Below are the code and all the weights of a small trained network. Each question names an input and a class and asks about switching units off, where a switched-off unit gives its printed mean instead of its output.

import numpy as np


def w(rows, s, z=0):
    codes = np.array(rows[::2]) - 128.0
    scale = np.full(codes.shape[1], s)
    scale[-1] = z or s
    return codes * scale


def f(y):
    return y / 2 * (1 + np.tanh(0.7978845608 * (y + 0.044715 * y**3)))


def log_softmax(a):
    a = a - a.max(-1, keepdims=True)
    return a - np.log(np.exp(a).sum(-1, keepdims=True))


def net(x, mask):
    res = np.array(x, float).reshape(1, 3) / 4 @ E
    y = f(res @ A[0][:, :-1].T + A[0][:, -1])
    res = res + np.where(mask, y, B[0][:, -1]) @ B[0][:, :-1]
    return log_softmax(res[-1] @ U[:, :-1].T + U[:, -1])


A, B = {}, {}
E = w([
[33,232,30,54,37,195,253,211,59],'x0',
[46,40,83,203,207,230,84,36,34],'x1',
[91,126,147,142,109,111,164,105,167],'x2',
],0.0049)
A[0] = w([
[16,219,30,71,40,214,245,178,41,102],'neuron 0',
[226,2,192,214,220,139,43,38,77,254],'neuron 1',
[75,61,70,233,189,221,127,63,57,5],'neuron 2',
[77,65,115,198,163,169,98,71,94,2],'neuron 3',
[68,37,74,244,235,255,136,20,32,172],'neuron 4',
[26,209,37,66,46,216,219,179,36,95],'neuron 5',
],0.0046,0.0033)
B[0] = w([
[218,164,217,235,227,12,79,32,203,242],'neuron 0',
[127,231,231,191,218,34,47,118,241,254],'neuron 1',
[99,86,42,206,16,170,252,230,108,160],'neuron 2',
[242,43,1,220,23,167,218,153,92,136],'neuron 3',
[41,220,93,230,98,2,125,251,249,225],'neuron 4',
[212,131,237,240,219,35,64,6,244,229],'neuron 5',
],0.0043,0.0061)
U = w([
[230,70,244,221,216,42,63,27,177,81],'0',
[84,217,171,130,179,64,90,166,180,254],'1',
[131,194,82,169,53,24,183,225,221,231],'2',
[29,146,128,60,159,159,37,47,92,175],'3',
[49,3,20,45,34,208,175,124,33,2],'4',
[58,50,49,47,29,231,194,127,35,2],'5',
[61,34,40,19,36,229,172,78,27,2],'6',
],0.0044,0.0033)

Each question gives the input, the list of numbers given to net, and the class t.
The units are the neurons (one row each of A and B). Each row of codes is followed by its name. A weight is (code - 128) times the scale printed after its matrix; where a second scale follows, it is the last column's (A, B and U).
mask holds one flag per neuron, in row order. A switched-off neuron (its flag False) gives its mean, the last column of its row in B, instead of its output. The means were averaged over made-up inputs and are rounded, as every weight is.
A unit's drop is (log p(t) with every unit on - log p(t) with that unit switched off) / (log p(t) with every unit on - log p(t) with every unit switched off).
The circuit of an input: a set's keep is (log p(t) with only the set's units on - log p(t) with every unit switched off) / (log p(t) with every unit on - log p(t) with every unit switched off). Starting from all 6 units, units are removed one at a time, each time the one whose removal leaves the highest keep (on an exact tie, the one counted first), for as long as the keep stays at least 0.8.
circuit, biggest first: the units of the circuit, biggest drop first
most important unit: the unit with the biggest drop
k most important neurons: the k neurons with the biggest drops, biggest first
drop when u is switched off: that unit's drop, to one decimal
input [-2,6,1], class 2: most important unit : neuron 4
input [8,-3,-3], class 0: 2 most important neurons : (neuron 5; neuron 0)
input [-5,6,-7], class 1: 2 most important neurons : (neuron 4; neuron 1)
input [8,-2,-3], class 0: circuit, biggest first : (neuron 5; neuron 0)
input [-1,-2,2], class 3: 3 most important neurons : (neuron 4; neuron 0; neuron 5)
input [3,7,-5], class 2: circuit, biggest first : (neuron 4; neuron 2)
input [-5,6,3], class 2: 2 most important neurons : (neuron 4; neuron 2)
input [2,-3,2], class 3: 2 most important neurons : (neuron 4; neuron 1)
input [-1,1,1], class 3: 2 most important neurons : (neuron 0; neuron 5)
input [-4,4,-8], class 1: 4 most important neurons : (neuron 4; neuron 5; neuron 0; neuron 1)
input [7,-3,0], class 0: drop when neuron 0 is switched off : 0.3
input [-6,8,7], class 2: drop when neuron 4 is switched off : 0.4
input [8,-1,-3], class 0: drop when neuron 3 is switched off : 0.0
input [0,-2,-2], class 3: drop when neuron 2 is switched off : 0.1
input [7,5,0], class 0: circuit, biggest first : (neuron 5)
